[[138 136 123 151 140 101 133 136 107 149 132]
 [120 145 145 127 123 128 132 131 127 137 128]
 [139 115 156 135 133 131 131 129 103 119 132]]
:
[[138 123 140 133 107 132]
 [120 145 123 132 127 128]
 [139 156 133 131 103 132]]

[[132 137 116 125]
 [132 139 127 136]
 [128 127 134 113]
 [134 123 123 144]
 [138 148 118 147]
 [117  98 125 139]
 [126 101 130 133]
 [126 155 129 113]
 [119 133 124 140]
 [137 113 140 148]
 [121 155 127 126]
 [137  98 124 134]]
:
[[132 116]
 [132 127]
 [128 134]
 [134 123]
 [138 118]
 [117 125]
 [126 130]
 [126 129]
 [119 124]
 [137 140]
 [121 127]
 [137 124]]

[[112 127 118 123 111 112 119 144 144 114 123 141 138 116 117]
 [112 135 112 115 106 102 116 145 150 109 125 147 135 116 117]
 [146 124 144 138 148 151 140 107 106 144 133 109 119 140 139]
 [112 130 114 122 111 110 119 149 149 115 121 144 140 113 120]]
:
[[112 118 111 119 144 123 138 117]
 [112 112 106 116 150 125 135 117]
 [146 144 148 140 106 133 119 139]
 [112 114 111 119 149 121 140 120]]

[[144 134 136 141 143 136 127 122 135 117 125]
 [109 126 130 107 109 110 119 131 114 153 135]
 [128 128 128 128 128 128 128 128 128 128 128]
 [146 143 153 135 141 124 117 124 124 139 131]
 [148 138 142 142 145 133 127 127 132 125 128]]
:
[[144 136 143 127 135 125]
 [109 130 109 119 114 135]
 [128 128 128 128 128 128]
 [146 153 141 117 124 131]
 [148 142 145 127 132 128]]

[[143 115 150 130 111 137 129 137 128 117 119 135 136 140 108]
 [140 145 117 135 112 127 139 124 124 121 114 146 144 140 136]]
:
[[143 150 111 129 128 119 136 108]
 [140 117 112 139 124 114 144 136]]

[[143 127 101 115 142 114 123]
 [142 149 152 144 104 146 107]
 [144 135 142 141 130 109 113]
 [107 111 115 116 141 113 142]
 [148 116 109 143 141 135 112]
 [146 116 108 142 145 116 122]
 [131 111 102 125 143 128 119]
 [139 148 126 146 113 110 139]
 [142 105 135 138 146 106 110]
 [115 150 132 124 131 109 108]]
:
[[143 101 142 123]
 [142 152 104 107]
 [144 142 130 113]
 [107 115 141 142]
 [148 109 141 112]
 [146 108 145 122]
 [131 102 143 119]
 [139 126 113 139]
 [142 135 146 110]
 [115 132 131 108]]

[[128 141 124 124]
 [123 127 131 123]
 [127 119 138 125]
 [111 117 132 124]
 [127 126 137 133]
 [113 121 127 122]
 [127 137 125 122]
 [150 121 121 137]]
:
[[128 124]
 [123 131]
 [127 138]
 [111 132]
 [127 137]
 [113 127]
 [127 125]
 [150 121]]

[[126 126]
 [126 125]
 [132 131]
 [103 111]
 [134 131]
 [127 128]
 [123 124]
 [125 125]
 [138 135]]
:
[[126]
 [126]
 [132]
 [103]
 [134]
 [127]
 [123]
 [125]
 [138]]

[[131 137 131 137 126 131]
 [105 134 143 136 147 141]
 [108 124 140 121 142 128]
 [113 136 141 134 140 135]
 [152 140 119 146 113 137]
 [128 140 131 145 128 138]
 [116 127 134 126 139 129]
 [127 112 123 107 128 115]
 [127 128 128 130 129 129]
 [152 127 114 125 106 113]
 [147 138 120 144 117 134]]
:
[[131 131 126]
 [105 143 147]
 [108 140 142]
 [113 141 140]
 [152 119 113]
 [128 131 128]
 [116 134 139]
 [127 123 128]
 [127 128 129]
 [152 114 106]
 [147 120 117]]
---
[[130 106]
 [124 115]
 [128 142]
 [125 126]
 [124 136]
 [127  99]
 [131 118]]
:
[[106 130]
 [115 124]
 [142 128]
 [126 125]
 [136 124]
 [ 99 127]
 [118 131]]

[[114 113 133 147 110 124 113]
 [116 112 155 128 129 142 112]
 [115 112 134 147 109 126 112]
 [111 124 119 139 136 106 124]
 [126 116 153 132 107 145 116]
 [128 118 155 131 107 147 118]
 [127 137 103 135 127 119 137]
 [111 136 103 138 136 108 136]
 [128 137 114 128 107 147 137]
 [117 135 128 147 122 106 135]]
:
[[113 124 110 147 133 113 114]
 [112 142 129 128 155 112 116]
 [112 126 109 147 134 112 115]
 [124 106 136 139 119 124 111]
 [116 145 107 132 153 116 126]
 [118 147 107 131 155 118 128]
 [137 119 127 135 103 137 127]
 [136 108 136 138 103 136 111]
 [137 147 107 128 114 137 128]
 [135 106 122 147 128 135 117]]

[[146 128 137 132 133 120 132 113 126 129 121 141 126 133]
 [122 153 125 141 126 125 131 139 123 136 126 128 129 122]]
:
[[133 126 141 121 129 126 113 132 120 133 132 137 128 146]
 [122 129 128 126 136 123 139 131 125 126 141 125 153 122]]

[[139 147 157]
 [132 149 147]]
:
[[157 147 139]
 [147 149 132]]

[[135 132]
 [109 119]
 [132 135]
 [145 144]
 [134 133]
 [141 150]
 [117 126]
 [112 117]
 [122 122]
 [115 114]
 [122 121]]
:
[[132 135]
 [119 109]
 [135 132]
 [144 145]
 [133 134]
 [150 141]
 [126 117]
 [117 112]
 [122 122]
 [114 115]
 [121 122]]

[[108 124 121 119 126 117 130 128]
 [105 126 121 118 123 113 129 127]
 [108 123 121 120 124 113 128 127]
 [104 128 122 119 122 116 127 126]
 [107 125 123 120 123 120 125 126]
 [106 127 122 120 126 114 128 125]
 [110 124 122 122 123 112 127 124]
 [107 128 121 122 122 114 130 126]]
:
[[128 130 117 126 119 121 124 108]
 [127 129 113 123 118 121 126 105]
 [127 128 113 124 120 121 123 108]
 [126 127 116 122 119 122 128 104]
 [126 125 120 123 120 123 125 107]
 [125 128 114 126 120 122 127 106]
 [124 127 112 123 122 122 124 110]
 [126 130 114 122 122 121 128 107]]

[[154 109 128 113 155 119 129 115 109 150 145 114 153 124]
 [112 131 111 101 116 118 111 119 152 109 154 121 118 136]
 [112 151 129 113 126 146 138 109 111 152 124 147 135 124]]
:
[[124 153 114 145 150 109 115 129 119 155 113 128 109 154]
 [136 118 121 154 109 152 119 111 118 116 101 111 131 112]
 [124 135 147 124 152 111 109 138 146 126 113 129 151 112]]
